Here is a tiny trained network, its code and every weight. The questions are about switching its units off for an input and a class, where a switched-off unit gives its printed mean instead of its output.

import numpy as np


def w(rows, s, z=0):
    codes = np.array(rows[::2]) - 128.0
    scale = np.full(codes.shape[1], s)
    scale[-1] = z or s
    return codes * scale


def norm(h):
    return h / np.sqrt((h * h).mean(-1, keepdims=True) + 1e-5)


def f(y):
    return y / 2 * (1 + np.tanh(0.7978845608 * (y + 0.044715 * y**3)))


def log_softmax(a):
    a = a - a.max(-1, keepdims=True)
    return a - np.log(np.exp(a).sum(-1, keepdims=True))


def net(x, mask):
    res = np.array(x, float).reshape(1, 4) / 4 @ E
    u = 0
    for l in range(3):
        y = f(norm(res) @ A[l][:, :-1].T + A[l][:, -1])
        res = res + np.where(mask[u : u + 9], y, B[l][:, -1]) @ B[l][:, :-1]
        u += 9
    return log_softmax(norm(res)[-1] @ U[:, :-1].T + U[:, -1])


A, B = {}, {}
E = w([
[187,159,54,238,53],'x0',
[127,128,128,128,128],'x1',
[8,2,150,184,64],'x2',
[184,66,225,175,162],'x3',
],0.0046)
A[0] = w([
[158,111,135,94,136,79],'L0N1',
[62,20,94,151,137,252],'L0N2',
[227,128,48,204,161,103],'L0N3',
[135,184,168,56,212,152],'L0N4',
[120,126,83,93,159,98],'L0N5',
[81,138,123,255,63,10],'L0N6',
[191,69,208,144,113,169],'L0N7',
[188,119,201,161,155,187],'L0N8',
[117,124,77,132,204,139],'L0N9',
],0.0094,0.0032)
B[0] = w([
[109,138,113,159,113,127],'L0N1',
[133,140,241,77,137,255],'L0N2',
[240,61,198,56,35,202],'L0N3',
[123,209,167,240,109,242],'L0N4',
[46,154,193,166,191,141],'L0N5',
[65,233,138,234,177,212],'L0N6',
[165,113,44,143,234,198],'L0N7',
[153,72,141,255,137,197],'L0N8',
[140,141,104,140,39,141],'L0N9',
],0.0057,0.0061)
A[1] = w([
[166,117,106,94,106,113],'L1N1',
[166,53,152,9,86,36],'L1N2',
[121,85,176,142,184,206],'L1N3',
[105,101,120,133,93,80],'L1N4',
[108,225,113,143,140,65],'L1N5',
[212,161,117,123,189,167],'L1N6',
[124,136,85,41,213,3],'L1N7',
[108,203,164,82,54,179],'L1N8',
[148,140,140,60,45,164],'L1N9',
],0.012,0.0038)
B[1] = w([
[166,45,107,113,147,131],'L1N1',
[61,223,135,245,126,151],'L1N2',
[168,147,73,68,149,232],'L1N3',
[209,159,113,172,135,115],'L1N4',
[128,39,53,244,106,213],'L1N5',
[76,81,169,125,64,211],'L1N6',
[138,187,174,127,129,117],'L1N7',
[43,139,1,123,100,254],'L1N8',
[167,36,37,112,192,173],'L1N9',
],0.0065,0.0067)
A[2] = w([
[144,161,114,226,86,2],'L2N1',
[42,189,85,130,104,207],'L2N2',
[106,158,160,211,163,207],'L2N3',
[179,105,86,158,153,181],'L2N4',
[110,76,69,48,130,153],'L2N5',
[82,64,108,9,168,155],'L2N6',
[133,117,86,139,108,86],'L2N7',
[130,160,217,171,146,48],'L2N8',
[118,129,184,173,169,106],'L2N9',
],0.012,0.003)
B[2] = w([
[120,106,145,88,186,205],'L2N1',
[104,68,236,171,61,255],'L2N2',
[95,150,60,161,116,232],'L2N3',
[54,169,147,88,96,185],'L2N4',
[148,246,147,44,180,167],'L2N5',
[175,175,177,108,131,175],'L2N6',
[140,120,83,113,149,152],'L2N7',
[114,105,17,114,172,173],'L2N8',
[225,130,74,112,159,178],'L2N9',
],0.011,0.0088)
U = w([
[36,89,139,191,84,218],'0',
[138,115,36,168,196,211],'1',
[80,178,237,84,122,57],'2',
[186,150,170,59,220,26],'3',
[109,167,60,7,81,6],'4',
[201,52,153,117,81,213],'5',
],0.022,0.0021)

Each question gives the input, the list of numbers given to net, and the class t.
The units are the neurons (one row each of A and B). Each row of codes is followed by its name. A weight is (code - 128) times the scale printed after its matrix; where a second scale follows, it is the last column's (A, B and U).
mask holds one flag per neuron, layer by layer. A switched-off neuron (its flag False) gives its mean, the last column of its row in B, instead of its output. The means were averaged over made-up inputs and are rounded, as every weight is.
A unit's drop is (log p(t) with every unit on - log p(t) with that unit switched off) / (log p(t) with every unit on - log p(t) with every unit switched off).
The circuit of an input: a set's keep is (log p(t) with only the set's units on - log p(t) with every unit switched off) / (log p(t) with every unit on - log p(t) with every unit switched off). Starting from the 12 units with the biggest drops (on a tie, the unit counted first), units are removed one at a time, each time the one whose removal leaves the highest keep (on an exact tie, the one counted first), for as long as the keep stays at least 0.8.
circuit, biggest first: the units of the circuit, biggest drop first
unit that matters most: the unit with the biggest drop
k most important neurons: the k neurons with the biggest drops, biggest first
top k neurons in layer l: the k neurons of layer l with the biggest drops, biggest first
drop of u: that unit's drop, to one decimal
input [5,-7,-3,7], class 5: circuit, biggest first => [L0N3]
input [-3,7,3,2], class 3: circuit, biggest first => [L1N3; L0N7; L2N6]
input [5,2,-8,0], class 4: 3 most important neurons => [L2N2; L1N9; L2N4]
input [-1,5,1,-8], class 2: 3 most important neurons => [L0N4; L0N6; L2N5]
input [1,-8,-4,2], class 5: top 2 neurons in layer 0 => [L0N3; L0N6]
input [-4,-6,1,4], class 3: top 2 neurons in layer 0 => [L0N6; L0N7]
input [5,0,0,-3], class 4: 2 most important neurons => [L0N3; L0N4]
input [8,-5,0,-2], class 4: 2 most important neurons => [L0N3; L0N4]
input [-8,-8,1,1], class 3: 3 most important neurons => [L0N6; L1N3; L1N8]
input [-3,2,3,-1], class 2: 2 most important neurons => [L0N2; L1N2]
input [-8,2,1,8], class 3: 3 most important neurons => [L1N3; L0N6; L1N2]
input [-3,-3,5,1], class 3: 3 most important neurons => [L1N3; L1N8; L0N3]
input [8,7,4,2], class 1: 2 most important neurons => [L0N6; L1N8]
input [8,-6,-2,-7], class 4: top neuron in layer 0 => [L0N3]
input [0,-1,-6,6], class 1: 4 most important neurons => [L0N4; L2N2; L0N8; L2N8]
input [0,-2,2,-1], class 2: top 3 neurons in layer 0 => [L0N2; L0N4; L0N8]
input [-6,-1,0,8], class 1: 3 most important neurons => [L0N8; L0N4; L0N3]
input [-1,-7,3,1], class 3: 2 most important neurons => [L0N3; L1N3]
input [-4,-7,-5,1], class 1: 2 most important neurons => [L1N8; L0N8]
input [-1,5,8,0], class 2: unit that matters most => L0N8
input [8,-1,0,-1], class 4: 4 most important neurons => [L0N3; L0N4; L2N2; L1N9]
input [6,-3,-2,-4], class 4: drop of L0N3 => 0.2
input [0,-7,4,-3], class 2: drop of L0N2 => 0.6
input [5,-2,-7,-4], class 4: drop of L2N5 => 0.0
input [3,-5,5,5], class 1: drop of L0N6 => 0.1
input [-4,4,5,3], class 3: top 2 neurons in layer 1 => [L1N3; L1N5]
input [-8,6,-7,-8], class 0: unit that matters most => L0N4
